Here is a tiny trained network, its code and every weight. The questions are about switching its units off for an input and a class, where a switched-off unit gives its printed mean instead of its output.

import numpy as np


def w(rows, s, z=0):
    codes = np.array(rows[::2]) - 128.0
    scale = np.full(codes.shape[1], s)
    scale[-1] = z or s
    return codes * scale


def norm(h):
    return h / np.sqrt((h * h).mean(-1, keepdims=True) + 1e-5)


def f(y):
    return np.maximum(y, 0)


def log_softmax(a):
    a = a - a.max(-1, keepdims=True)
    return a - np.log(np.exp(a).sum(-1, keepdims=True))


def net(x, mask):
    res = np.array(x, float).reshape(1, 2) / 4 @ E
    u = 0
    for l in range(2):
        y = f(norm(res) @ A[l][:, :-1].T + A[l][:, -1])
        res = res + np.where(mask[u : u + 11], y, B[l][:, -1]) @ B[l][:, :-1]
        u += 11
    return log_softmax(norm(res)[-1] @ U[:, :-1].T + U[:, -1])


A, B = {}, {}
E = w([
[62,112,253,118],'x0',
[2,236,102,76],'x1',
],0.0081)
A[0] = w([
[108,161,151,124,102],'L0N0',
[22,79,175,194,251],'L0N1',
[111,83,85,186,108],'L0N2',
[108,129,97,47,127],'L0N3',
[167,212,100,132,77],'L0N4',
[79,134,142,143,132],'L0N5',
[95,163,170,97,180],'L0N6',
[150,132,106,188,129],'L0N7',
[111,82,178,102,85],'L0N8',
[93,92,98,246,232],'L0N9',
[35,144,111,87,69],'L0N10',
],0.011,0.0027)
B[0] = w([
[93,130,117,186,167],'L0N0',
[152,66,50,109,254],'L0N1',
[25,190,144,96,166],'L0N2',
[141,48,109,144,183],'L0N3',
[143,84,94,45,187],'L0N4',
[142,134,119,230,177],'L0N5',
[137,132,201,140,211],'L0N6',
[117,91,99,67,176],'L0N7',
[112,128,130,3,187],'L0N8',
[94,140,75,101,189],'L0N9',
[126,133,111,148,225],'L0N10',
],0.007,0.0062)
A[1] = w([
[93,142,182,97,83],'L1N0',
[86,193,120,159,2],'L1N1',
[118,181,141,139,192],'L1N2',
[203,91,137,152,140],'L1N3',
[78,117,98,99,125],'L1N4',
[209,76,191,140,194],'L1N5',
[89,247,128,148,66],'L1N6',
[74,103,205,123,131],'L1N7',
[141,124,115,178,70],'L1N8',
[126,108,197,105,74],'L1N9',
[97,67,64,84,144],'L1N10',
],0.014,0.0026)
B[1] = w([
[199,33,103,88,150],'L1N0',
[192,197,163,127,150],'L1N1',
[165,128,209,234,141],'L1N2',
[106,254,160,109,177],'L1N3',
[197,190,206,167,188],'L1N4',
[116,185,112,212,194],'L1N5',
[185,104,69,182,158],'L1N6',
[130,140,54,84,180],'L1N7',
[69,35,191,68,135],'L1N8',
[149,130,19,94,161],'L1N9',
[96,88,178,148,254],'L1N10',
],0.0078,0.011)
U = w([
[177,228,128,214,161],'0',
[181,74,31,6,188],'1',
[77,55,246,130,155],'2',
[60,179,155,42,1],'3',
[93,175,159,35,37],'4',
[117,185,171,24,33],'5',
],0.017,0.013)

Each question gives the input, the list of numbers given to net, and the class t.
The units are the neurons (one row each of A and B). Each row of codes is followed by its name. A weight is (code - 128) times the scale printed after its matrix; where a second scale follows, it is the last column's (A, B and U).
mask holds one flag per neuron, layer by layer. A switched-off neuron (its flag False) gives its mean, the last column of its row in B, instead of its output. The means were averaged over made-up inputs and are rounded, as every weight is.
A unit's drop is (log p(t) with every unit on - log p(t) with that unit switched off) / (log p(t) with every unit on - log p(t) with every unit switched off).
The circuit of an input: a set's keep is (log p(t) with only the set's units on - log p(t) with every unit switched off) / (log p(t) with every unit on - log p(t) with every unit switched off). Starting from the 12 units with the biggest drops (on a tie, the unit counted first), units are removed one at a time, each time the one whose removal leaves the highest keep (on an exact tie, the one counted first), for as long as the keep stays at least 0.8.
units of the circuit, in order: the units of the circuit, biggest drop first
unit that matters most: the unit with the biggest drop
top k neurons: the k neurons with the biggest drops, biggest first
k most important neurons of layer l: the k neurons of layer l with the biggest drops, biggest first
drop of u: that unit's drop, to one decimal
input [4,-6], class 0: units of the circuit, in order -> (L1N5)
input [-3,2], class 2: top 2 neurons -> (L1N10, L1N7)
input [5,3], class 1: top 2 neurons -> (L0N6, L1N7)
input [-1,3], class 2: top 4 neurons -> (L0N3, L0N2, L0N4, L1N5)
input [6,4], class 1: units of the circuit, in order -> (L1N7, L1N0)
input [7,8], class 0: 2 most important neurons of layer 1 -> (L1N6, L1N2)
input [0,-3], class 2: top 4 neurons -> (L0N6, L0N9, L0N2, L1N10)
input [-6,-6], class 0: 2 most important neurons of layer 0 -> (L0N1, L0N8)
input [6,-5], class 1: top 4 neurons -> (L1N9, L0N8, L1N4, L0N5)
input [7,-4], class 1: top 2 neurons -> (L0N8, L1N9)
input [7,7], class 0: top 3 neurons -> (L0N5, L1N2, L0N4)
input [6,-4], class 1: top 2 neurons -> (L0N8, L1N9)
input [2,4], class 0: 2 most important neurons of layer 1 -> (L1N10, L1N1)
input [-3,-5], class 0: unit that matters most -> L1N3
input [8,4], class 1: drop of L1N7 -> 0.2
input [1,1], class 2: drop of L1N8 -> 0.2
input [0,0], class 2: drop of L0N6 -> 0.3
